Below are the code and all the weights of a small trained network. Each question names an input and a class and asks about switching units off, where a switched-off unit gives its printed mean instead of its output.

import numpy as np


def w(rows, s, z=0):
    codes = np.array(rows[::2]) - 128.0
    scale = np.full(codes.shape[1], s)
    scale[-1] = z or s
    return codes * scale


def norm(h):
    return h / np.sqrt((h * h).mean(-1, keepdims=True) + 1e-5)


def f(y):
    return np.maximum(y, 0)


def log_softmax(a):
    a = a - a.max(-1, keepdims=True)
    return a - np.log(np.exp(a).sum(-1, keepdims=True))


def net(x, mask):
    res = np.array(x, float).reshape(1, 8) / 4 @ E
    u = 0
    for l in range(2):
        y = f(norm(res) @ A[l][:, :-1].T + A[l][:, -1])
        res = res + np.where(mask[u : u + 14], y, B[l][:, -1]) @ B[l][:, :-1]
        u += 14
    return log_softmax(norm(res)[-1] @ U[:, :-1].T + U[:, -1])


A, B = {}, {}
E = w([
[125,127,130,128,132,127,127,116,119],'x0',
[126,119,129,129,137,123,129,120,122],'x1',
[128,133,129,130,128,137,122,135,131],'x2',
[96,57,142,137,70,132,42,71,212],'x3',
[126,129,129,128,126,129,127,130,128],'x4',
[88,203,73,182,183,7,25,164,133],'x5',
[56,161,192,176,157,112,199,115,198],'x6',
[73,131,52,45,179,162,139,115,176],'x7',
],0.015)
A[0] = w([
[81,201,69,189,179,59,79,147,148,105],'0.n1',
[186,139,237,212,94,93,142,164,86,53],'0.n2',
[84,163,197,143,160,119,194,134,203,22],'0.n3',
[88,161,207,142,192,80,167,126,186,16],'0.n4',
[67,68,169,153,104,136,73,94,227,56],'0.n5',
[116,155,159,100,185,107,189,170,94,17],'0.n6',
[181,118,82,81,101,127,93,148,56,39],'0.n7',
[199,122,68,75,112,138,73,139,92,9],'0.n8',
[34,168,50,3,177,152,175,137,172,78],'0.n9',
[91,163,173,160,137,129,201,111,176,37],'0.n10',
[146,92,176,99,110,214,222,113,134,84],'0.n11',
[79,116,110,92,137,130,143,130,125,49],'0.n12',
[93,129,130,120,112,128,132,146,108,69],'0.n13',
[131,176,129,129,199,156,212,233,61,45],'0.n14',
],0.015,0.012)
B[0] = w([
[117,115,197,58,146,136,204,186,124,253],'0.n1',
[211,101,151,203,205,151,95,65,197,204],'0.n2',
[82,85,57,179,112,195,135,166,43,176],'0.n3',
[72,93,86,149,107,203,121,171,51,172],'0.n4',
[157,186,56,85,72,116,128,82,123,211],'0.n5',
[125,175,85,123,75,125,157,80,105,160],'0.n6',
[60,95,67,175,113,169,127,162,100,175],'0.n7',
[59,70,73,156,110,182,118,147,67,168],'0.n8',
[251,87,162,218,181,126,97,98,176,230],'0.n9',
[109,74,79,154,101,150,138,181,77,169],'0.n10',
[85,150,188,66,175,102,149,201,121,247],'0.n11',
[149,103,115,145,142,128,115,115,156,135],'0.n12',
[146,142,127,136,128,122,147,133,116,128],'0.n13',
[157,175,96,84,33,94,132,48,128,217],'0.n14',
],0.015,0.013)
A[1] = w([
[171,111,162,76,125,103,174,154,78,127],'1.n1',
[69,183,110,148,193,3,89,184,126,27],'1.n2',
[19,109,145,171,113,131,163,99,182,88],'1.n3',
[103,137,232,33,159,105,140,200,126,9],'1.n4',
[136,220,79,88,67,117,139,77,132,63],'1.n5',
[171,182,77,94,54,76,139,81,127,68],'1.n6',
[122,134,135,118,154,100,101,148,124,14],'1.n7',
[173,130,103,82,30,66,149,72,109,81],'1.n8',
[91,100,121,75,45,122,59,96,223,74],'1.n9',
[109,105,148,108,155,43,121,152,96,69],'1.n10',
[163,134,161,204,200,123,96,91,166,44],'1.n11',
[121,136,168,77,147,99,129,206,136,57],'1.n12',
[70,76,60,141,80,151,89,124,71,74],'1.n13',
[112,126,217,74,117,167,177,181,121,2],'1.n14',
],0.014,0.0053)
B[1] = w([
[87,139,110,67,83,71,61,127,187,243],'1.n1',
[29,92,216,37,80,177,107,102,217,153],'1.n2',
[66,161,62,177,83,135,137,191,85,155],'1.n3',
[47,94,186,31,124,148,39,98,200,255],'1.n4',
[158,222,105,167,120,63,132,92,98,206],'1.n5',
[123,182,118,140,99,82,178,109,127,216],'1.n6',
[166,126,117,79,108,152,123,142,148,132],'1.n7',
[89,215,132,111,107,106,129,80,106,224],'1.n8',
[147,246,106,161,119,64,173,88,112,188],'1.n9',
[136,105,106,66,94,110,116,82,157,157],'1.n10',
[213,85,126,130,155,81,129,145,185,192],'1.n11',
[125,114,184,64,124,135,98,106,111,205],'1.n12',
[64,142,152,189,183,168,190,193,92,240],'1.n13',
[70,107,156,78,95,78,20,130,165,243],'1.n14',
],0.011,0.0092)
U = w([
[52,91,204,23,113,132,95,147,186,253],'0',
[50,72,86,207,117,232,158,211,34,112],'1',
[141,247,105,131,75,88,160,63,106,116],'2',
[252,47,161,186,213,145,107,101,210,53],'3',
],0.017,0.00071)

Each question gives the input, the list of numbers given to net, and the class t.
The units are the neurons (one row each of A and B). Each row of codes is followed by its name. A weight is (code - 128) times the scale printed after its matrix; where a second scale follows, it is the last column's (A, B and U).
mask holds one flag per neuron, layer by layer. A switched-off neuron (its flag False) gives its mean, the last column of its row in B, instead of its output. The means were averaged over made-up inputs and are rounded, as every weight is.
A unit's drop is (log p(t) with every unit on - log p(t) with that unit switched off) / (log p(t) with every unit on - log p(t) with every unit switched off).
The circuit of an input: a set's keep is (log p(t) with only the set's units on - log p(t) with every unit switched off) / (log p(t) with every unit on - log p(t) with every unit switched off). Starting from the 12 units with the biggest drops (on a tie, the unit counted first), units are removed one at a time, each time the one whose removal leaves the highest keep (on an exact tie, the one counted first), for as long as the keep stays at least 0.8.
units of the circuit, in order: the units of the circuit, biggest drop first
unit that matters most: the unit with the biggest drop
top k neurons: the k neurons with the biggest drops, biggest first
k most important neurons of layer l: the k neurons of layer l with the biggest drops, biggest first
drop when u is switched off: that unit's drop, to one decimal
input [6,2,8,-3,-4,-1,-5,6], class 3: units of the circuit, in order	(0.n9)
input [-7,1,1,0,-8,-4,-5,-5], class 1: top 3 neurons	(0.n7; 0.n9; 0.n1)
input [2,0,-7,5,-1,3,3,-7], class 3: 2 most important neurons of layer 0	(0.n2; 0.n14)
input [-2,5,3,-6,6,7,-8,-7], class 1: 2 most important neurons of layer 0	(0.n11; 0.n7)
input [2,1,-7,-6,-5,-4,-5,4], class 2: 2 most important neurons of layer 0	(0.n14; 0.n1)
input [-7,1,-2,7,8,0,-7,-3], class 1: top 3 neurons	(0.n8; 0.n14; 1.n13)
input [-2,-8,5,5,7,3,5,-4], class 1: units of the circuit, in order	(0.n4; 0.n3)
input [1,-2,-8,-4,2,7,-8,2], class 1: 3 most important neurons of layer 0	(0.n8; 0.n7; 0.n11)
input [-1,2,8,6,5,-7,-8,8], class 1: 3 most important neurons of layer 0	(0.n1; 0.n8; 0.n2)
input [-1,2,8,6,-7,-3,-7,-8], class 3: top 2 neurons	(0.n2; 0.n3)
input [-8,-7,-3,6,5,3,-6,1], class 1: top 4 neurons	(0.n8; 0.n14; 1.n13; 0.n7)
input [7,-7,-1,6,-3,-2,5,6], class 2: top 2 neurons	(0.n5; 0.n2)
input [2,-2,-1,6,7,4,-5,-7], class 3: top 2 neurons	(0.n14; 0.n2)
input [-8,3,-2,0,-1,8,-3,-8], class 0: unit that matters most	0.n1
input [5,-6,2,8,3,7,-1,-8], class 2: 2 most important neurons of layer 1	(1.n9; 1.n4)
input [1,4,0,-5,4,3,6,-1], class 1: top 2 neurons	(0.n4; 0.n3)
input [-2,-7,7,0,8,7,1,-6], class 0: 2 most important neurons of layer 0	(0.n1; 0.n9)
input [8,-8,-3,5,-7,4,-2,-6], class 3: 3 most important neurons of layer 0	(0.n2; 0.n14; 0.n11)
input [0,0,-1,-3,-4,-6,-5,8], class 3: 2 most important neurons of layer 0	(0.n9; 0.n1)
input [-5,-1,1,0,-4,8,0,-6], class 0: units of the circuit, in order	(0.n1)
input [6,8,6,-1,-7,-4,1,-5], class 3: 2 most important neurons of layer 0	(0.n2; 0.n1)
input [8,-7,5,7,4,-1,-6,-4], class 2: 4 most important neurons of layer 0	(0.n5; 0.n3; 0.n4; 0.n10)
input [0,6,3,3,-4,5,3,7], class 3: top 2 neurons	(0.n9; 0.n11)
input [-7,0,-1,8,0,-4,2,0], class 2: drop when 0.n5 is switched off	0.6
input [7,8,5,1,8,0,3,-6], class 3: drop when 1.n1 is switched off	0.0
input [-1,2,-5,-3,-5,-3,1,6], class 3: drop when 0.n9 is switched off	1.0
